Below are the code and all the weights of a small trained network. Each question names an input and a class and asks about switching units off, where a switched-off unit gives its printed mean instead of its output.

import numpy as np


def w(rows, s, z=0):
    codes = np.array(rows[::2]) - 128.0
    scale = np.full(codes.shape[1], s)
    scale[-1] = z or s
    return codes * scale


def norm(h):
    return h / np.sqrt((h * h).mean(-1, keepdims=True) + 1e-5)


def f(y):
    return y / 2 * (1 + np.tanh(0.7978845608 * (y + 0.044715 * y**3)))


def log_softmax(a):
    a = a - a.max(-1, keepdims=True)
    return a - np.log(np.exp(a).sum(-1, keepdims=True))


def net(x, mask):
    res = np.array(x, float).reshape(1, 4) / 4 @ E
    u = 0
    for l in range(2):
        y = f(norm(res) @ A[l][:, :-1].T + A[l][:, -1])
        res = res + np.where(mask[u : u + 16], y, B[l][:, -1]) @ B[l][:, :-1]
        u += 16
    return log_softmax(norm(res)[-1] @ U[:, :-1].T + U[:, -1])


A, B = {}, {}
E = w([
[163,74,187,70,210,84],'x0',
[39,95,66,56,121,56],'x1',
[100,255,165,73,76,88],'x2',
[170,200,81,191,223,37],'x3',
],0.0064)
A[0] = w([
[121,50,89,176,179,190,38],'0.n1',
[147,194,65,155,178,58,2],'0.n2',
[89,188,98,188,46,115,63],'0.n3',
[134,201,144,66,84,48,41],'0.n4',
[119,77,158,157,142,136,23],'0.n5',
[135,212,208,79,77,114,111],'0.n6',
[92,109,60,79,27,3,108],'0.n7',
[78,120,76,82,135,81,81],'0.n8',
[92,75,49,104,132,95,39],'0.n9',
[165,119,213,1,162,60,58],'0.n10',
[201,107,171,86,185,61,35],'0.n11',
[94,100,182,38,61,193,48],'0.n12',
[74,131,89,186,112,176,92],'0.n13',
[71,182,34,186,102,146,158],'0.n14',
[199,172,142,150,145,200,131],'0.n15',
[168,187,173,149,143,208,45],'0.n16',
],0.0096,0.0031)
B[0] = w([
[137,182,22,132,107,115,188],'0.n1',
[58,71,160,218,83,95,215],'0.n2',
[177,116,153,97,98,103,195],'0.n3',
[153,153,27,174,146,142,221],'0.n4',
[109,152,98,107,106,129,127],'0.n5',
[128,138,1,171,144,166,240],'0.n6',
[129,163,203,134,175,204,253],'0.n7',
[153,115,165,137,173,175,186],'0.n8',
[111,178,132,110,180,163,174],'0.n9',
[175,141,158,93,58,127,240],'0.n10',
[143,115,154,83,100,102,197],'0.n11',
[78,98,125,201,100,67,240],'0.n12',
[155,100,125,69,115,87,168],'0.n13',
[180,98,174,60,120,96,225],'0.n14',
[65,141,169,92,173,149,203],'0.n15',
[95,162,189,85,172,166,188],'0.n16',
],0.011,0.0055)
A[1] = w([
[109,156,155,120,164,194,24],'1.n1',
[90,140,79,103,109,64,144],'1.n2',
[131,45,65,102,182,132,107],'1.n3',
[171,197,158,169,197,28,62],'1.n4',
[87,73,116,95,62,201,69],'1.n5',
[12,208,106,43,136,21,98],'1.n6',
[138,125,133,153,198,57,32],'1.n7',
[112,113,215,106,105,104,143],'1.n8',
[85,146,126,141,49,137,141],'1.n9',
[84,81,183,246,98,97,60],'1.n10',
[114,194,184,136,185,143,72],'1.n11',
[71,153,151,91,199,162,37],'1.n12',
[62,131,138,179,109,63,37],'1.n13',
[202,134,156,69,42,96,4],'1.n14',
[207,135,151,93,111,127,66],'1.n15',
[172,127,46,140,137,148,94],'1.n16',
],0.012,0.0044)
B[1] = w([
[86,110,193,98,164,138,196],'1.n1',
[160,136,171,180,217,197,169],'1.n2',
[110,254,124,125,89,134,158],'1.n3',
[40,137,139,88,36,106,242],'1.n4',
[92,141,149,117,71,72,216],'1.n5',
[222,31,57,236,206,206,141],'1.n6',
[103,132,168,99,50,120,157],'1.n7',
[168,182,57,165,165,137,250],'1.n8',
[127,140,146,123,178,97,216],'1.n9',
[131,29,91,250,146,93,252],'1.n10',
[82,77,121,81,129,174,242],'1.n11',
[120,130,198,120,124,240,208],'1.n12',
[159,4,160,194,113,121,180],'1.n13',
[209,102,154,61,166,69,220],'1.n14',
[155,105,137,121,53,104,187],'1.n15',
[127,178,23,121,229,104,200],'1.n16',
],0.0086,0.0047)
U = w([
[60,26,143,227,79,45,141],'0',
[53,132,201,61,161,226,55],'1',
[132,213,9,121,144,109,252],'2',
[231,94,160,38,64,24,12],'3',
[232,35,109,176,213,174,206],'4',
],0.016,0.0021)

Each question gives the input, the list of numbers given to net, and the class t.
The units are the neurons (one row each of A and B). Each row of codes is followed by its name. A weight is (code - 128) times the scale printed after its matrix; where a second scale follows, it is the last column's (A, B and U).
mask holds one flag per neuron, layer by layer. A switched-off neuron (its flag False) gives its mean, the last column of its row in B, instead of its output. The means were averaged over made-up inputs and are rounded, as every weight is.
A unit's drop is (log p(t) with every unit on - log p(t) with that unit switched off) / (log p(t) with every unit on - log p(t) with every unit switched off).
The circuit of an input: a set's keep is (log p(t) with only the set's units on - log p(t) with every unit switched off) / (log p(t) with every unit on - log p(t) with every unit switched off). Starting from the 12 units with the biggest drops (on a tie, the unit counted first), units are removed one at a time, each time the one whose removal leaves the highest keep (on an exact tie, the one counted first), for as long as the keep stays at least 0.8.
units of the circuit, in order: the units of the circuit, biggest drop first
most important unit: the unit with the biggest drop
k most important neurons of layer l: the k neurons of layer l with the biggest drops, biggest first
drop of u: that unit's drop, to one decimal
input [5,-3,7,0], class 2: most important unit => 0.n6
input [8,-2,-8,4], class 2: units of the circuit, in order => 0.n1; 1.n3
input [7,-6,-4,1], class 3: 2 most important neurons of layer 0 => 0.n11; 0.n7
input [-2,0,-8,6], class 2: 2 most important neurons of layer 0 => 0.n1; 0.n12
input [-7,-6,5,5], class 3: units of the circuit, in order => 0.n3; 0.n14
input [6,-2,3,5], class 3: 2 most important neurons of layer 1 => 1.n14; 1.n4
input [3,-8,-7,2], class 1: 2 most important neurons of layer 0 => 0.n15; 0.n6
input [3,7,-6,7], class 0: 4 most important neurons of layer 0 => 0.n2; 0.n16; 0.n15; 0.n6
input [-4,3,4,-3], class 2: 3 most important neurons of layer 0 => 0.n4; 0.n6; 0.n2
input [8,-1,-1,8], class 0: 3 most important neurons of layer 0 => 0.n2; 0.n14; 0.n3
input [-6,-8,-1,-1], class 1: 2 most important neurons of layer 0 => 0.n15; 0.n16
input [-4,-7,0,7], class 0: 3 most important neurons of layer 0 => 0.n2; 0.n7; 0.n9
input [7,-5,3,7], class 0: 4 most important neurons of layer 0 => 0.n2; 0.n14; 0.n3; 0.n13
input [-2,-8,3,6], class 1: most important unit => 0.n16
input [-8,-2,3,7], class 3: 2 most important neurons of layer 0 => 0.n14; 0.n3
input [2,-2,-7,-7], class 0: 4 most important neurons of layer 0 => 0.n12; 0.n6; 0.n4; 0.n9
input [-8,-8,1,0], class 1: 4 most important neurons of layer 0 => 0.n16; 0.n15; 0.n10; 0.n11
input [-6,-7,-4,-4], class 1: 2 most important neurons of layer 0 => 0.n15; 0.n16
input [5,-8,-8,4], class 1: 2 most important neurons of layer 0 => 0.n15; 0.n6
input [0,7,1,6], class 1: most important unit => 0.n7
input [7,-7,-3,7], class 0: drop of 0.n14 => 0.4
input [-5,-4,-5,7], class 0: drop of 0.n2 => 0.2
input [7,-2,-8,-7], class 2: drop of 0.n14 => 0.2
input [5,0,-2,0], class 3: drop of 1.n10 => 0.0
